The symbols move the elements like this.
i: boru->loge, peta->fotu, kigu->pezi, liba->mado, kiso->geku, magi->loso, bufe->zado, zure->guvo, budi->sepo, fovu->kogi, memi->dami, pesa->gele, kore->nutu, vide->dize, pafe->digu, podo->rifo, riza->novu, zeze->nose, loge->boru, mosi->zedu, bigi->sike, suzi->buse, nita->kasu, liza->luki, fepa->zezi, leve->ziso, pite->luto, mubo->lepi, sike->bigi, guma->liva, geku->kiso, fezi->zibe, dami->memi, bobo->pugi, novu->riza, pita->futu, niri->kedi, lidi->lenu, ziso->leve, buse->suzi, zenu->dazi, lope->tete, luki->liza, pezi->kigu, zado->bufe, lenu->lidi, voti->tegi, rifo->podo, zezi->fepa, fotu->peta, popo->peri, kogi->fovu, nutu->kore, guvo->zure, kimo->sesu, gigo->rona, lepi->mubo, liva->guma, gele->pesa, tete->lope, pugi->bobo, nose->zeze, buki->duvo, dize->vide, zibe->fezi, loso->magi, luto->pite, bedo->nare, rona->gigo, duvo->buki, tegi->voti, tuza->tiri, tiri->tuza, sepo->budi, futu->pita, dazi->zenu, kasu->nita, mado->liba, sesu->kimo, nare->bedo, kedi->niri, zedu->mosi, digu->pafe, peri->popo
f: boru->buki, peta->digu, kigu->kiso, liba->five, kiso->kigu, magi->memi, tado->bedo, zure->kimo, budi->gigo, fovu->liza, memi->magi, pesa->rifo, kore->guma, vide->nita, pafe->fotu, podo->gele, riza->tete, zeze->mufa, loge->duvo, bigi->buse, suzi->sike, gifa->lidi, nita->vide, liza->fovu, fepa->fida, leve->zibe, pite->bobo, mubo->niko, sike->suzi, guma->kore, geku->pezi, fezi->ziso, dami->loso, lipo->popo, keba->zedu, bobo->pite, novu->lope, pita->tuza, niri->koza, lidi->gifa, ziso->fezi, buse->bigi, zenu->tegi, lope->novu, koza->niri, luki->kogi, pezi->geku, five->liba, zado->lovu, fida->fepa, voti->dazi, rifo->pesa, fotu->pafe, popo->lipo, kogi->luki, nutu->liva, guvo->sesu, kimo->zure, gigo->budi, liva->nutu, gele->podo, tete->riza, pugi->luto, buki->boru, dize->kasu, zibe->leve, loso->dami, luto->pugi, bedo->tado, rona->sepo, duvo->loge, tegi->zenu, tuza->pita, niko->mubo, tiri->futu, sepo->rona, futu->tiri, dazi->voti, lovu->zado, kasu->dize, sesu->guvo, zedu->keba, digu->peta, mufa->zeze
a: boru->budi, peta->koza, kigu->loso, liba->mige, kiso->dami, magi->pezi, bufe->tete, tado->zure, zure->tado, budi->boru, memi->geku, pesa->voti, kore->futu, vide->pugi, mige->liba, pafe->kedi, podo->zenu, zeze->luki, loge->sepo, mosi->ziso, bigi->fepa, gide->mubo, nita->luto, liza->nose, fepa->bigi, leve->zedu, pite->kasu, mubo->gide, sike->zezi, guma->tiri, geku->memi, dami->kiso, keba->zibe, bobo->dize, novu->lovu, pita->nutu, niri->digu, lidi->guzi, ziso->mosi, buse->fida, zenu->podo, lope->zado, koza->peta, biva->popo, luki->zeze, pezi->magi, zado->lope, fida->buse, voti->pesa, rifo->dazi, zezi->sike, popo->biva, kogi->mufa, nutu->pita, kimo->bedo, gigo->buki, guzi->lidi, liva->tuza, gele->tegi, tete->bufe, pugi->vide, nose->liza, buki->gigo, dize->bobo, zibe->keba, loso->kigu, luto->nita, bedo->kimo, rona->duvo, duvo->rona, tegi->gele, tuza->liva, tiri->guma, sepo->loge, futu->kore, dazi->rifo, lovu->novu, kasu->pite, sesu->nare, nare->sesu, kedi->pafe, zedu->leve, digu->niri, mufa->kogi
o: peta->gifa, kigu->fezi, liba->luki, kiso->ziso, magi->keba, tado->futu, zure->kore, budi->suzi, memi->zedu, pesa->luto, kore->zure, vide->dazi, mige->zeze, pafe->lenu, podo->bobo, zeze->mige, loge->fida, mosi->dami, pimo->popo, bigi->rona, gide->zado, suzi->budi, gifa->peta, nita->voti, liza->mado, fepa->duvo, leve->geku, pite->gele, mubo->lope, sike->gigo, guma->kimo, geku->leve, fezi->kigu, dami->mosi, keba->magi, bobo->podo, novu->niko, niri->guzi, lidi->digu, ziso->kiso, buse->sepo, zenu->dize, lope->mubo, luki->liba, pezi->zibe, five->kogi, zado->gide, lenu->pafe, fida->loge, voti->nita, rifo->pugi, zezi->buki, popo->pimo, kogi->five, nutu->guvo, guvo->nutu, kimo->guma, gigo->sike, guzi->niri, lepi->tete, liva->sesu, gele->pite, tete->lepi, pugi->rifo, buki->zezi, dize->zenu, zibe->pezi, luto->pesa, bedo->tiri, rona->bigi, duvo->fepa, tegi->kasu, tuza->nare, niko->novu, tiri->bedo, sepo->buse, futu->tado, dazi->vide, kasu->tegi, mado->liza, sesu->liva, nare->tuza, zedu->memi, digu->lidi
p: peta->sepo, kigu->riza, liba->pimo, kiso->tete, magi->lovu, bufe->dami, tado->dize, zure->bobo, budi->fotu, memi->zado, pesa->liva, kore->podo, pafe->gigo, podo->kore, riza->kigu, zeze->biva, loge->koza, pimo->liba, bigi->lidi, gide->zedu, gifa->buse, nita->nare, liza->peri, fepa->guzi, leve->mubo, pite->kimo, mubo->leve, sike->lenu, guma->gele, geku->lope, dami->bufe, lipo->kogi, bobo->zure, novu->pezi, pita->dazi, niri->duvo, lidi->bigi, ziso->lepi, buse->gifa, zenu->futu, lope->geku, koza->loge, biva->zeze, luki->popo, pezi->novu, zado->memi, lenu->sike, voti->tuza, rifo->nutu, fotu->budi, popo->luki, kogi->lipo, nutu->rifo, guvo->pugi, kimo->pite, gigo->pafe, guzi->fepa, lepi->ziso, liva->pesa, gele->guma, tete->kiso, pugi->guvo, buki->kedi, dize->tado, zibe->niko, luto->sesu, bedo->kasu, rona->digu, duvo->niri, tegi->tiri, tuza->voti, niko->zibe, tiri->tegi, sepo->peta, futu->zenu, dazi->pita, lovu->magi, kasu->bedo, sesu->luto, nare->nita, kedi->buki, zedu->gide, digu->rona, peri->liza
d: peta->lipo, kigu->rifo, liba->bigi, kiso->pesa, magi->zenu, bufe->tuza, zure->niko, budi->fovu, fovu->budi, memi->tegi, pesa->kiso, kore->novu, mige->fepa, pafe->peri, podo->pezi, riza->nutu, zeze->duvo, loge->mufa, mosi->nita, pimo->lidi, bigi->liba, gide->bedo, nita->mosi, liza->gigo, fepa->mige, leve->pite, pite->leve, mubo->kimo, sike->mado, guma->lope, geku->gele, fezi->pugi, dami->voti, lipo->peta, keba->dize, bobo->zibe, novu->kore, niri->biva, lidi->pimo, ziso->luto, buse->five, zenu->magi, lope->guma, biva->niri, luki->rona, pezi->podo, five->buse, zado->tiri, voti->dami, rifo->kigu, popo->digu, kogi->sepo, nutu->riza, kimo->mubo, gigo->liza, lepi->sesu, liva->tete, gele->geku, tete->liva, pugi->fezi, nose->buki, buki->nose, dize->keba, zibe->bobo, loso->dazi, luto->ziso, bedo->gide, rona->luki, duvo->zeze, tegi->memi, tuza->bufe, niko->zure, tiri->zado, sepo->kogi, futu->lovu, dazi->loso, lovu->futu, kasu->zedu, mado->sike, sesu->lepi, zedu->kasu, digu->popo, peri->pafe, mufa->loge
u: boru->dazi, peta->kore, kigu->fovu, liba->leve, kiso->liza, magi->mufa, zure->gifa, budi->rifo, fovu->kigu, memi->zeze, pesa->gigo, kore->peta, mige->zedu, pafe->liva, podo->sepo, zeze->memi, loge->zenu, pimo->mubo, bigi->pite, suzi->pugi, gifa->zure, nita->zezi, liza->kiso, fepa->kasu, leve->liba, pite->bigi, mubo->pimo, sike->luto, guma->digu, geku->luki, dami->nose, lipo->novu, bobo->buse, novu->lipo, niri->tiri, lidi->kimo, ziso->mado, buse->bobo, zenu->loge, lope->popo, koza->futu, biva->zado, luki->geku, pezi->kogi, five->zibe, zado->biva, lenu->sesu, fida->dize, voti->buki, rifo->budi, zezi->nita, fotu->nutu, popo->lope, kogi->pezi, nutu->fotu, kimo->lidi, gigo->pesa, guzi->bedo, liva->pafe, gele->rona, tete->peri, pugi->suzi, nose->dami, buki->voti, dize->fida, zibe->five, luto->sike, bedo->guzi, rona->gele, duvo->tegi, tegi->duvo, tuza->kedi, tiri->niri, sepo->podo, futu->koza, dazi->boru, kasu->fepa, mado->ziso, sesu->lenu, kedi->tuza, zedu->mige, digu->guma, peri->tete, mufa->magi

The rows follow the links: the fewer symbols apart two elements are, the more alike their rows tend to be.

Each row is also shifted at random along 10 hidden directions that mean nothing.

Each row, then its element:
[  44,  -12,  -61,  -32,   13,   -9,   31,   -4,  -15,  -44,    5,  -26,    4,  111,  -43,   42,  -29,  -47,   56,   60,   53,   -2,  -42,  -22,   62,  -12,  -50,    6,  -10,   84,  -67,  -45,  -40,   61,   32,   53,   10,  -51,    5,   26,   17,   25,   19,   70,   68,  -27,   44,  -12,   77,  -40,   -3,    9,   51,  -21,  -61,    1]: pesa
[ -58,  -27,  -26,    2,   31,    6,   17,  -21,   55,    0,    8,  -13,  -61,   -1,   21,  -38,   29,    2,   30,   28,  -18,    9,  -40,  -16,   10,   -5,  -32,    3,  -14,   13,    9,  -38,  -43,  -43,   34,   32,   33,   -6,   16,  -10,    5,   -3,   -6,  -29,   49,   19,   16,  -22,   29,   45,   -3,    6,  -11,   57,   46,   34]: memi
[ -45,   11,  -19,   31,   35,   -7,  -27,   36,    6,   29,   -2,   14,   18,    1,   10,  -36,   30,  -42,    7,  -15,  -24,   12,   33,   -8,   18,   -8,  -36,   14,   28,   36,   44,  -59,   -2,  -52,   19,  -17,   -5,   -3,   -1,  -18,    8,   -6,   53,  -12,    8,   52,   11,  -33,  -31,    2,  -10,   -1,  -33,  -27,    7,  -27]: tegi
[  67,  -31,   18,  -35,  -15,   51,   34,   10,  -40,  -37,  -31,  -41,  -40,   16,  -40,   25,  -25,   31,   32,   19,   -5,  -41,  -73,   20,    2,   -3,   -9,  -22,    2,   26,    4,  -21,  -55,   23,   28,    6,   17,   -7,  -11,   32,    8,   29,  -22,   53,   20,  -54,   20,  -14,   99,   -5,  -11,    1,   27,   24,  -22,   41]: buse
[   9,    6,  -12,  -29,   36,   47,  -26,   22,    0,  -40,  -58,   16,  -17,   28,  -16,    0,   -5,   42,   -7,  -41,   25,  -51,  -17,   22,   17,  -31,   55,  -32,  -28,   41,    5,  -30,  -36,    1,   42,   -3,    2,   28,   10,   11,   -1,   22,   -4,   48,    5,  -45,    4,    6,   50,   21,   -5,   59,   33,   16,   -2,   32]: pite
[ -21,  -28,  -22,    1,   36,   -8,   -2,   -4,  -27,   -5,   54,  -10,   14,   31,   32,   47,   36,  -67,  -27,   -5,  -37,   38,    2,   41,   31,    3,  -64,  -10,  -20,   40,  -14,  -40,  -24,   13,   -4,   32,  -19,  -11,   19,   19,   -7,  -32,  -49,    2,    5,   61,   34,  -22,   13,    4,   29,  -11,  -12,   -3,   30,   35]: zenu
[  51,   40,   27,   16,  -16,  -61,  -28,   44,  -13,   29,  -42,   22,  -19,  -24,  -22,  -31,  -45,   10,  -50,   15,  -27,   27,   -1,  -25,  -29,  -12,  -48,   23,   18,  -25,   83,   34,   69,  -26,  -13,  -20,   -1,   46,  -21,  -10,  -21,  -51,  -14,   31,  -54,   26,  -19,    6,   -9,  -24,  -34,   22,  -42,  -45,  -12,  -54]: bigi
[  31,  -33,    9,    2,    6,   24,   25,  -24,   -8,    6,   15,   -4,   12,   -3,   -2,  -31,   40,   30,   37,  -25,  -22,    3,    1,  -30,   19,   16,    5,  -60,   17,    4,  -45,    7,    6,  -17,  -22,   14,   -3,   20,  -15,   13,   11,   -6,   -9,  -24,   29,  -11,   35,    1,  -30,   25,   30,   -5,   14,   27,    7,  -11]: kore
[ -17,   22,  -37,   -7,    0,  -35,    8,  -11,   23,  -22,   29,  -36,   29,   45,   45,   -3,   19,   17,  -71,  -51,   35,   -1,   29,   -2,   34,  -19,   18,   -2,   -4,   34,  -26,  -32,  -29,   28,  -21,    9,  -41,   86,   32,  -15,  -42,   16,   49,  -10,   -6,   17,   22,   50,  -61,   10,   36,  -21,    2,    6,   16,  -31]: zado
[ -46,   18,  -13,   14,  -16,   -7,   10,  -39,  -21,  -36,   24,   15,   77,   54,   55,   60,    1,   12,  -66,  -41,   12,  -36,  102,    1,   46,   32,   79,  -28,    6,   12,  -74,   30,   60,   68,  -36,  -14,  -80,   66,    9,  -12,   10,   -1,   -3,  -14,   -8,  -33,    5,   18,  -53,   28,   14,  -31,   31,  -53,  -10,  -44]: riza
[  68,   10,   33,  -11,  -25,   18,  -14,    3,  -22,   15,  -38,   18,  -41,  -53,  -24,  -10,  -36,   17,  -13,   48,  -16,  -34,  -46,   12,  -28,   16,    1,   17,  -20,  -83,   17,   37,  -11,  -15,   21,   18,   29,  -39,    0,   31,   18,  -36,  -44,   -3,  -42,  -42,  -59,  -29,   48,  -11,  -24,   33,   -2,   17,    0,   47]: suzi
[-119,  -25,   -2,  -10,   53,   56,  -14,   -7,   -8,  -71,   -9,  -17,  -47,   23,   13,   78,  -20,   37,  -19,   50,   34,  -82,   11,   32,  -20,  -17,   58,  -43,  -53,   81,   -2,  -67,   -2,   23,   43,   17,   -8,   55,    3,  -15,   36,    2,  -17,    8,   43,  -58,    9,   -4,  126,   50,   15,  -11,    7,    3,   43,   26]: zedu
[  81,  104,  -49,   -4,    9,  -54,  -34,  -34,   54,    0,    3,   12,  -22,   10,   -5,   49,  -58,  -22, -125,  -36,   62,   82,  -51,   43,   -4,  -35,    7,   48,  -27,  -41,    0,   32,  -15,   34,   15,  -14,   -4,   18,    6,  -25,  -58,  -51,  -69,   24,  -52,  -32,  -48,   53,  -26,  -52,  -31,   43,   -1,  -53,   62,   25]: mosi
[ -89,   27,   18,    8,  -47,   -5,    0,   -5,  -39,  -12,   -3,  -14,   25,   25,   -3,   65,  -23,   12,  -49,   11,    2,  -21,   48,  -16,    9,   37,   27,  -26,  -10,   -2,  -53,   22,   52,   63,  -37,   -5,  -51,   38,  -14,   -8,   33,  -22,  -17,   -9,  -48,  -52,   -1,   12,    1,   -1,   10,  -27,  -13,  -78,  -30,  -23]: fotu
[   5,    5,    8,   35,   37,    8,  -21,  -43,   43,   27,   23,   25,   17,  -35,   10,   59,   45,   10,    8,  -65,   46,   67,   20,   43,  -14,   54,   75,  -14,   -5,  -13,  -39,   39,   62,  -17,  -22,  -14,  -30,   11,   -1,  -25,  -28,   22,  -42,  -69,   54,   19,   12,   25,  -75,  -29,    8,   36,   18,   54,   35,   10]: nare
[ -57,   45,    2,   27,  -23,   -3,  -12,   32,   19,   -8,  -53,    3,  -61,  -16,  -80,  -35,  -69,   35,   -7,   22,  -36,   30,  -63,  -15,  -41,  -48,  -25,   -6,   14,    8,   62,    5,  -11,  -33,   21,  -75,   35,  -14,  -60,  -29,  -36,   -6,  -37,   75,  -27,  -20,   19,   11,   23,   -4,  -63,    2,   10,  -50,    5,   -3]: liba
[ -32,   15,  -30,   15,   17,  -13,   18,  -19,   14,  -17,   26,  -12,   23,   30,   40,  -10,    9,  -35,  -68,  -77,  -35,   55,   15,   26,   58,   -7,  -12,   15,   25,   15,   -5,  -39,  -46,   24,    2,  -35,  -34,   43,   21,   12,  -59,   12,  -30,   15,    1,   34,   33,  -15,  -66,   13,    4,  -20,    0,  -14,   55,   11]: magi
[ 106,   40,  -28,  -44,  -24,   -1,   38,  -41,   28,   11,  -22,    1,  -26,  -20,   13, -108,  -44,   -2,   -8,    1,   20,  -28,  -63,  -47,   58,  -50,   17,   53,   15, -104,  -21,    8,  -60,    4,   35,   31,   29,   17,   22,   40,   30,  -31,   33,   -6,  -34,  -71,  -56,   -5,  -10,  -17,  -29,   40,   -5,   23,    1,   -2]: kigu
[  43,  -14,   -7,   -3,   20,  -38,   20,    3,  -10,  -12,   56,   15,   26,   30,   -2,   -4,   15,   -5,   42,  -14,   18,   31,  -40,    3,  -36,  -49,    6,   -4,   11,   73,  -17,   20,   40,   19,  -26,    6,   16,  -32,   13,    3,  -12,    4,    0,   26,   53,   38,   26,   41,   -7,  -32,   11,    6,   30,   15,  -18,  -33]: mubo
[  51,   21,   22,  -10,  -44,  -20,  -15,   10,    4,  -29,  -15,  -18,  -26,    9,   -8,   32,  -44,   65,  -50,    3,   33,  -33,   -1,    5,  -45,  -10,   63,  -31,  -35,   23,   -5,   33,   69,   37,  -36,  -25,  -35,   56,  -14,  -33,   -3,   -7,    1,   15,  -30,  -45,   -4,   67,   22,   14,   -6,   -8,   -6,  -34,  -14,  -27]: pimo
[   0,  -11,    0,   36,  -12,   -7,    8,   12,   36,   10,  -29,   12,   -5,   -1,  -12,   20,  -25,    1,  -19,   48,  -13,  -13,   21,  -29,   38,   70,  -87,   -2,   27,  -49,   18,   32,    3,  -33,   -3,   15,   -9,   55,  -26,   14,  -39,    4,  -17,   -4,   37,   18,   43,  -49,  -33,   22,  -40,    9,   16,   -2,  -39,  -31]: gigo
[  37,   22,  -11,  -22,   16,   -8,  -37,   12,   -8,   44,   17,  -13,  105,  -29,  -23,  -98,   50,  -33,   26, -102,  -19,   54,   37,   -1,   22,  -32,  -10,   32,  114,   28,   14,   -8,  -42,  -68,  -31,  -75,   13,   11,  -43,    0,  -75,   41,   80,   62,  -74,   52,  -44,   -8, -100,  -48,    2,  -18,   -9,   -7,   -9,  -77]: tado
[  17,   33,  -17,  -14,  -43,    3,   16,    1,    1,  -10,  -18,  -18,   26,   -3,  -19,  -90,    5,   11,   -7,  -28,  -18,   -9,   -6,  -35,   22,  -48,   23,  -18,   28,  -11,   -8,  -18,  -45,   -8,  -15,  -42,   -3,   29,  -22,   -5,   -3,  -10,   54,   18,  -55,  -46,  -12,   22,  -60,   20,   11,   -8,   10,  -45,    8,  -31]: novu
[  -8,  -30,   13,   33,  -18,  -17,    3,   25,   -5,  -13,   23,   18,   13,   24,   48,   24,   10,    4,  -26,  -23,  -50,  -13,   40,    7,    0,   31,  -43,   15,  -15,  -13,   33,   29,   24,   -6,  -10,   15,  -15,    2,   40,   -9,  -26,   22,  -33,   -8,   25,   90,   51,  -21,  -33,   60,  -17,  -30,    5,   -4,  -20,   31]: luki
[ -57,  -32,   35,    8,  -10,   18,   38,  -17,   -4,   29,   15,  -20,  -57,  -53,    7,   17,   27,   22,   11,   20,  -24,   23,  -23,   -5,  -12,   49,  -21,  -40,   -8,  -26,   -4,   -6,   36,  -11,  -23,    5,  -18,   14,   -4,   -8,   38,  -21,  -30,  -83,   13,   -9,   36,   18,   26,   -3,   19,  -26,  -35,   52,   30,    2]: koza
[  57,    0,  -24,   10,   15,  -12,   26,  -33,    4,  -55,   43,   -1,   10,   18,  -26,   25,  -68,  -18,    3,   93,  -13,  -28,   -7,    4,    7,   -9,  -40,   -1,   40,    7,  -19,   28,   16,   18,    7,   -1,   19,   26,  -32,   17,  -16,  -21,  -54,   42,   18,  -36,  -22,  -48,   23,   -7,  -27,   -7,    1,  -30,   -4,  -52]: fezi
[  42,  -25,    1,  -21,  -43,   -4,    8,   -5,   19,    6,   -4,   -6,   43,   27,   20,  -15,   23,    4,   70,  -50,   31,   -7,   17,  -25,   18,   28,   43,   27,   20,  -15,  -59,   32,    1,    0,  -32,   12,   10,  -46,   13,   -8,   -6,   81,   50,   -3,   36,   24,   10,   27,  -43,   -3,  -10,  -17,   45,   38,  -51,   16]: peri
[  27,   -7,    2,   -2,  -37,   23,    6,   46,  -25,  -14,  -63,  -10,  -70,   60,  -57,   21,  -39,   17,   55,   40,    1,  -23,  -51,  -24,  -26,  -19,   10,  -20,  -68,   55,    5,  -42,    5,   24,   42,  -11,   11,  -94,  -15,  -20,   75,   -5,   13,   35,   -5,  -52,   23,   11,  123,    8,   -8,   -9,    0,  -55,  -34,   40]: rona
[ -15,   14,   -2,   -4,   -6,   13,  -19,    4,   45,   16,  -31,  -25,  -84,  -39,  -52,  -50,  -33,   10,   37,   45,  -15,   30,  -85,    5,  -49,  -38,  -62,   17,   21,  -13,   65,  -24,  -56,  -66,   32,  -10,   59,  -33,  -37,  -26,  -31,    0,   -9,   42,  -13,  -22,  -31,    5,   55,    2,  -27,    6,  -22,   31,   27,   20]: mige
[  17,   38,  -20,   -3,   25,   12,  -80,   26,   11,   18,  -36,    4,  -15,    4,  -40,    4,    0,   -2,  -48,  -16,   13,   30,    8,   37,  -11,  -48,   16,    5,  -19,   31,   49,  -24,  -14,  -13,   36,  -33,    8,  -30,  -25,  -34,  -13,  -27,    3,   50,  -60,  -10,  -43,   24,   30,   -9,   -7,   33,  -27,  -39,   32,    6]: kasu
[  58,  -13,   -7,   15,   43,   -4,   18,  -15,   13,    5,   59,   -2,    5,  -15,   12,   55,  -14,  -48,  -29,  108,   -9,  -12,   32,    2,   33,   30,  -72,   18,   18,  -12,   -9,  -22,   -9,   20,    5,   16,   -8,   36,    5,   25,   14,  -51,  -18,  -49,   28,   -6,    4,  -66,    4,  -16,    2,  -25,  -29,   -5,   19,  -40]: dazi
[   6,  -17,   10,    0,   26,    6,  -38,   28,  -37,  -12,   -3,   17,   17,   13,  -10,    7,   13,   23,   14,   16,   15,  -31,   25,    2,  -37,  -23,   43,  -51,  -18,   45,    7,   32,   63,    7,  -22,    4,   -7,    2,  -16,  -18,   20,  -24,   16,   13,   -5,    0,  -12,   35,   27,   10,   28,   11,   -3,  -14,  -25,  -26]: kimo

From each start, follow one symbol. Which element do you reach?
Answers are names.
start [  27,   -8,   -7,   62,   35,   13,   -3,  -33,   26,  -21,   43,    9,   40,  -42,  -13,  106,   32,    2,  -72,    9,   -3,   64,   84,   38,   14,   83,  -23,  -68,    6,   -9,  -38,   14,  -24,    2,  -44,  -42,  -47,   51,  -19,  -19,  -83,  -14,  -90,  -60,   22,   16,   58,  -21, -109,   40,   16,  -28,   40,   -7,   43,   24]
p dazi
start [ -41,    1,   36,   17,  -29,   14,   -6,   29,  -60,    3,  -33,   22,   57,  -17,   36,   -3,   -5,  -14,  -29,  -17,  -33,  -59,   97,  -21,   35,   49,   27,   18,   22,  -62,   21,    7,   16,    9,   -2,  -39,  -39,   44,    6,   33,   12,    7,   48,  -25,  -39,    1,  -21,  -66,  -35,   26,  -23,  -16,  -20,  -38,  -41,  -48]
p fotu
start [ -33,  -18,   -9,   17,   61,   47,  -23,    8,  -17,  -35,   10,   16,   -4,   10,   14,  112,    0,   -9,   12,   78,   29,  -51,   64,   41,  -23,   19,   37,  -22,  -25,   66,  -16,  -35,   22,   28,   39,    5,  -20,  -13,   13,   -7,   30,   20,   -6,  -10,   52,  -19,  -10,  -32,   87,   10,   11,   -3,    9,  -14,    4,   -3]
f vide
start [ -20,   27,   10,   21,  -40,   33,  -58,   35,    8,   17,  -82,  -29,  -39,   20,   -5,   33,    3,   19,   -7,  -40,   10,  -13,   48,    2,    3,   22,   61,   -8,  -31,   25,   24,  -37,   15,  -14,   18,  -33,  -35,   -8,  -22,  -53,   45,   34,   51,    2,  -59,  -38,  -10,   14,   52,   36,   -6,  -16,  -27,  -35,   -2,   24]
i buki
start [   2,   21,    9,  -24,   18,   18,  -12,  -30,  -12,   23,    6,   24,    8,  -11,   58,   34,   21,  -12,  -39,  -83,   45,   30,  -15,   53,   23,    5,   91,   28,  -38,  -39,  -28,   18,   21,   26,   14,   19,  -17,  -10,   46,   11,   17,  -13,  -50,  -27,  -12,   -3,  -54,   -3,    9,  -40,    6,   50,   -6,   48,   56,   58]
a pugi
start [  45,   12,   11,  -10,   -9,   44,  -46,   21,  -25,  -27,  -33,  -39,    8,    2,  -20,   74,  -11,   -8,  -58,  -31,   -8,    4,    9,   71,  -29,   12,   17,  -10,  -21,   31,   18,  -29,  -57,   13,    2,  -40,  -14,   -9,  -11,   -9,  -47,   28,  -28,   63,  -80,  -13,  -12,   -2,   49,   10,    2,  -31,   -9,  -34,   16,   53]
a buse
start [  49,   36,    0,   -4,   13,   62,   -8,  -29,   -2,  -12,  -70,   28,   -6,  -18,  -34,   -7,  -19,   31,  -15,  -34,    8,  -15,  -17,   13,   18,    6,   83,  -13,    5,  -41,  -30,   14,  -30,   -2,   42,  -36,   13,   19,  -16,   10,   -1,    7,  -16,    9,  -18,  -83,  -21,  -23,   11,  -14,  -30,   51,   34,   -7,   10,   16]
f luto
start [ -50,  -25,  -15,  -25,   19,   26,    9,   18,  -28,   11,   19,  -42,   56,  -12,  -10,  -46,   44,  -40,   44,   17,  -13,  -27,   12,  -18,   15,  -22,  -55,  -11,   26,   54,    3,  -64, -105,  -33,    2,   13,   27,  -17,   -9,   18,    4,    5,   81,   15,  -25,    5,  -15,  -22,    7,   10,   44,  -39,  -17,    3,   -7,   -9]
u koza
start [  -2,   -3,  -34,  -25,   16,  -60,   22,   -5,   20,   16,    7,   -9,  -16,   81,   23,  -71,   -4,  -22,   -3,  -10,  -11,   34,  -45,  -51,   74,  -29,  -91,   19,   37,   24,   -3,   -4,    7,  -17,   16,   58,    2,   51,   -3,   36,  -12,  -21,   10,   36,   34,   22,   42,   -1,    4,  -33,   -9,   47,   -6,   21,  -26,  -38]
f podo
start [ -94,   -9,   20,    4,  -15,    1,   32,   -4,   -2,   35,  -11,  -30,  -51,   33,   10,  -25,   10,  -11,   46,  -33,  -29,   46,  -32,  -19,   62,   25,    3,   28,   42,   10,    0,  -59,   29,    3,   19,   -9,  -31,   12,  -11,   14,   51,   21,   25,  -21,   28,  -21,   24,   -4,   41,  -41,   -7,  -23,  -29,   37,   21,  -30]
u zenu
start [ -88,  -21,   38,  -29,  -36,  -38,   42,   22,  -70,   31,   33,  -28,    3,    7,    4,  -43,   -3,  -21,  -10,   37,  -33,   -3,  -41,  -33,    1,  -12,  -58,   -4,  -13,   -1,   12,    4,   36,   38,  -36,   34,   -5,   11,   30,   37,   62,  -63,   19,  -11,   -7,   -2,    9,   21,   31,  -39,   32,  -13,  -37,    4,  -37,  -24]
p sepo
start [ -66,   13,    1,   20,   15,   -6,    9,  -11,   34,   23,   11,    4,  -24,  -11,  -11,   16,   -9,  -10,   14,   57,   42,   25,   14,  -29,   -3,   27,    6,   -7,   -7,    4,  -10,  -21,   39,   -8,   -1,   13,  -13,    5,  -24,   -9,   34,  -34,   24,  -79,   28,  -39,   -3,    7,  -13,  -17,   10,   -1,  -21,   -4,   11,  -45]
p voti
start [  26,  -16,   12,    2,  -43,    7,   17,  -12,  -19,  -37,    0,    1,   23,   33,   38,   39,  -11,   -2,    4,   -5,  -18,  -48,   49,   -7,   28,   45,   19,   36,    9,  -29,  -35,   22,   31,   38,   -7,   -6,  -19,    1,    5,   12,   16,   45,    8,    0,    1,   -8,    0,  -41,   13,   28,  -20,  -27,    5,  -18,  -28,  -19]
u kigu
start [ -15,  -23,    9,  -33,   10,   31,   20,  -30,  -31,    2,    5,  -12,   54,   15,    1,  -44,   16,   18,   75,  -33,   28,  -45,   28,   -2,   46,   17,   51,   -1,   61,   14,  -56,   28,   25,   -2,  -14,   13,    2,   50,  -21,   33,    2,   40,   49,   11,   32,  -48,  -28,  -12,   -4,  -40,    6,   12,   22,   43,  -39,  -61]
p pugi
start [ -25,   19,  -40,  -13,   12,  -50,    7,  -10,   21,   17,   36,  -32,    2,   20,  -18,   -3,   10,  -23,  -44,   14,   20,   80,  -37,  -11,   27,  -22,  -82,  -22,  -13,   50,   -9,  -17,  -30,    6,  -26,   32,  -17,   18,    4,  -12,  -34,  -50,  -17,    7,    5,   30,   34,   51,  -11,  -27,   40,   10,  -18,   -1,   17,    6]
a guma
start [  24,   64,  -32,  -30,  -51,  -65,    8,  -47,   32,   20,  -33,   21,  -41,   65,   35,  -75,  -59,   -7,  -15,   -9,   58,   -7,  -79,  -47,   47,  -65,   44,   79,  -43,  -67,  -32,   16,   26,   45,   47,   63,    2,  -34,   36,   17,   78,  -49,   34,   -3,  -43,  -63,  -71,   44,   34,  -32,  -27,   66,  -21,  -10,   -1,   10]
d pesa
